Below are the code and all the weights of a small trained network. Each question names an input and a class and asks about switching units off, where a switched-off unit gives its printed mean instead of its output.

import numpy as np


def w(rows, s, z=0):
    codes = np.array(rows[::2]) - 128.0
    scale = np.full(codes.shape[1], s)
    scale[-1] = z or s
    return codes * scale


def f(y):
    return np.maximum(y, 0)


def log_softmax(a):
    a = a - a.max(-1, keepdims=True)
    return a - np.log(np.exp(a).sum(-1, keepdims=True))


def net(x, mask):
    res = np.array(x, float).reshape(1, 4) / 4 @ E
    y = f(res @ A[0][:, :-1].T + A[0][:, -1])
    res = res + np.where(mask, y, B[0][:, -1]) @ B[0][:, :-1]
    return log_softmax(res[-1] @ U[:, :-1].T + U[:, -1])


A, B = {}, {}
E = w([
[104,199,122,65,160,3,81,157,85,49],'x0',
[86,74,7,157,131,63,178,208,183,131],'x1',
[56,202,58,45,122,159,212,75,64,194],'x2',
[35,190,91,229,183,203,58,115,144,95],'x3',
],0.0078)
A[0] = w([
[187,83,161,68,57,65,173,142,120,145,52],'N1',
[129,198,127,107,142,59,96,157,105,74,70],'N2',
[116,164,87,98,145,155,162,106,106,178,54],'N3',
[113,145,120,104,137,71,92,121,116,116,51],'N4',
[108,115,90,146,122,108,154,188,139,133,46],'N5',
[139,60,135,177,89,216,169,95,173,218,54],'N6',
[130,117,72,134,116,111,114,154,142,145,64],'N7',
[114,90,71,129,126,97,161,180,161,140,45],'N8',
[180,191,255,95,111,193,68,39,64,133,41],'N9',
[52,172,104,208,189,169,68,111,153,90,59],'N10',
[99,102,81,150,135,93,165,164,157,131,30],'N11',
[167,92,113,184,107,198,178,98,176,198,17],'N12',
[102,156,127,98,110,61,102,126,122,89,46],'N13',
[151,107,141,109,85,113,147,141,102,130,254],'N14',
[137,93,77,140,123,132,128,139,133,138,88],'N15',
[110,189,119,71,203,28,81,133,89,58,105],'N16',
[70,164,97,184,160,170,63,136,127,107,89],'N17',
[93,98,28,138,129,99,145,187,160,132,65],'N18',
[116,109,82,133,134,110,143,143,155,127,225],'N19',
[112,163,130,101,145,70,119,142,106,79,31],'N20',
[133,69,131,165,92,208,147,85,164,188,90],'N21',
[198,46,174,79,85,83,147,155,131,154,59],'N22',
[102,88,38,161,106,86,170,165,182,140,79],'N23',
[209,106,118,52,77,86,188,129,116,138,71],'N24',
[90,138,134,136,132,140,131,135,141,115,65],'N25',
[173,65,179,184,133,108,68,165,162,50,35],'N26',
[190,73,189,186,134,97,65,171,176,79,29],'N27',
[80,185,72,82,115,144,194,79,83,180,94],'N28',
[94,152,105,86,144,133,167,106,91,164,28],'N29',
[103,180,80,84,116,160,167,88,45,165,98],'N30',
[61,167,89,197,160,172,86,112,144,83,23],'N31',
[76,157,113,80,124,139,166,116,103,162,37],'N32',
[72,170,70,77,125,136,176,97,87,172,55],'N33',
[201,81,173,190,145,110,66,164,168,84,97],'N34',
],0.01,0.0094)
B[0] = w([
[139,181,61,81,194,186,130,117,108,167,188],'N1',
[138,122,148,112,70,170,167,178,106,117,194],'N2',
[110,123,115,114,115,118,104,134,165,104,171],'N3',
[151,124,145,59,104,161,140,158,117,127,152],'N4',
[139,115,146,72,133,119,140,97,111,100,157],'N5',
[149,132,156,110,75,163,164,199,89,105,217],'N6',
[154,127,125,99,130,113,124,114,118,100,148],'N7',
[143,108,140,99,145,113,143,90,100,94,173],'N8',
[169,70,175,113,169,23,179,43,66,42,241],'N9',
[134,186,68,94,189,169,129,106,112,189,218],'N10',
[146,106,144,70,139,114,153,98,112,97,162],'N11',
[151,113,135,51,74,172,178,194,96,113,186],'N12',
[147,116,126,85,99,170,166,163,108,117,162],'N13',
[98,177,136,247,141,128,104,125,119,175,234],'N14',
[130,123,134,99,124,110,132,126,110,112,152],'N15',
[148,121,168,150,60,173,174,204,96,115,245],'N16',
[134,178,88,123,179,148,138,115,120,189,204],'N17',
[167,77,165,98,152,86,136,76,89,88,202],'N18',
[143,140,177,200,137,85,119,102,108,109,227],'N19',
[152,116,138,58,97,174,162,168,111,125,162],'N20',
[137,135,155,134,87,140,147,184,94,117,208],'N21',
[122,183,63,74,179,169,130,102,136,180,191],'N22',
[142,108,157,117,143,85,144,82,92,88,212],'N23',
[135,180,75,84,191,176,118,109,123,178,192],'N24',
[143,125,105,87,133,126,136,122,134,131,132],'N25',
[82,87,85,111,86,115,106,115,181,128,211],'N26',
[66,69,77,109,89,126,92,109,198,110,213],'N27',
[77,86,95,168,100,121,79,129,195,134,228],'N28',
[108,101,108,79,114,131,114,117,160,115,161],'N29',
[90,102,101,155,112,103,78,129,184,122,216],'N30',
[154,174,70,51,184,167,135,105,118,175,189],'N31',
[94,103,100,87,108,127,111,118,162,115,165],'N32',
[89,87,90,117,96,123,90,119,182,126,201],'N33',
[64,106,96,148,99,109,87,128,183,135,231],'N34',
],0.011)
U = w([
[98,106,105,133,109,118,102,125,197,128,121],'0',
[129,172,97,118,176,151,127,115,119,172,121],'1',
[135,127,139,126,92,148,144,199,101,120,124],'2',
[140,108,143,126,151,79,136,74,97,94,100],'3',
[117,180,163,253,146,104,99,136,127,169,248],'4',
[154,136,153,137,148,129,108,139,163,135,83],'5',
],0.02,0.014)

Each question gives the input, the list of numbers given to net, and the class t.
The units are the neurons (one row each of A and B). Each row of codes is followed by its name. A weight is (code - 128) times the scale printed after its matrix; where a second scale follows, it is the last column's (A, B and U).
mask holds one flag per neuron, in row order. A switched-off neuron (its flag False) gives its mean, the last column of its row in B, instead of its output. The means were averaged over made-up inputs and are rounded, as every weight is.
A unit's drop is (log p(t) with every unit on - log p(t) with that unit switched off) / (log p(t) with every unit on - log p(t) with every unit switched off).
most important unit: the unit with the biggest drop
top k neurons: the k neurons with the biggest drops, biggest first
drop of u: that unit's drop, to one decimal
input [7,3,6,-8], class 1: most important unit => N24
input [-2,4,2,-3], class 3: top 2 neurons => N10, N23
input [6,-3,-6,-8], class 1: top 3 neurons => N1, N22, N24
input [8,6,-2,-7], class 2: top 3 neurons => N16, N2, N10
input [-1,-3,1,2], class 4: top 2 neurons => N18, N23
input [-2,-4,-3,3], class 3: top 2 neurons => N9, N14
input [-6,-7,-4,-5], class 3: top 3 neurons => N9, N16, N2
input [7,6,6,6], class 2: top 2 neurons => N16, N2
input [-4,-8,-8,-7], class 0: top 3 neurons => N27, N34, N26
input [0,-1,6,-7], class 1: top 3 neurons => N24, N1, N27
input [-3,8,1,6], class 3: top 2 neurons => N18, N23
input [-8,3,7,1], class 2: top 3 neurons => N6, N12, N21
input [8,6,0,-8], class 1: top 4 neurons => N24, N1, N22, N6
input [1,-5,-1,5], class 1: most important unit => N10
input [-3,-4,-3,-2], class 3: top 3 neurons => N9, N16, N28
input [-5,-7,-4,-2], class 3: drop of N9 => 8.2
input [4,-7,2,6], class 3: drop of N11 => -0.1
input [-3,-7,5,1], class 3: drop of N9 => 4.3
input [1,-6,1,4], class 3: drop of N9 => 4.6
input [-8,-5,6,-1], class 2: most important unit => N6
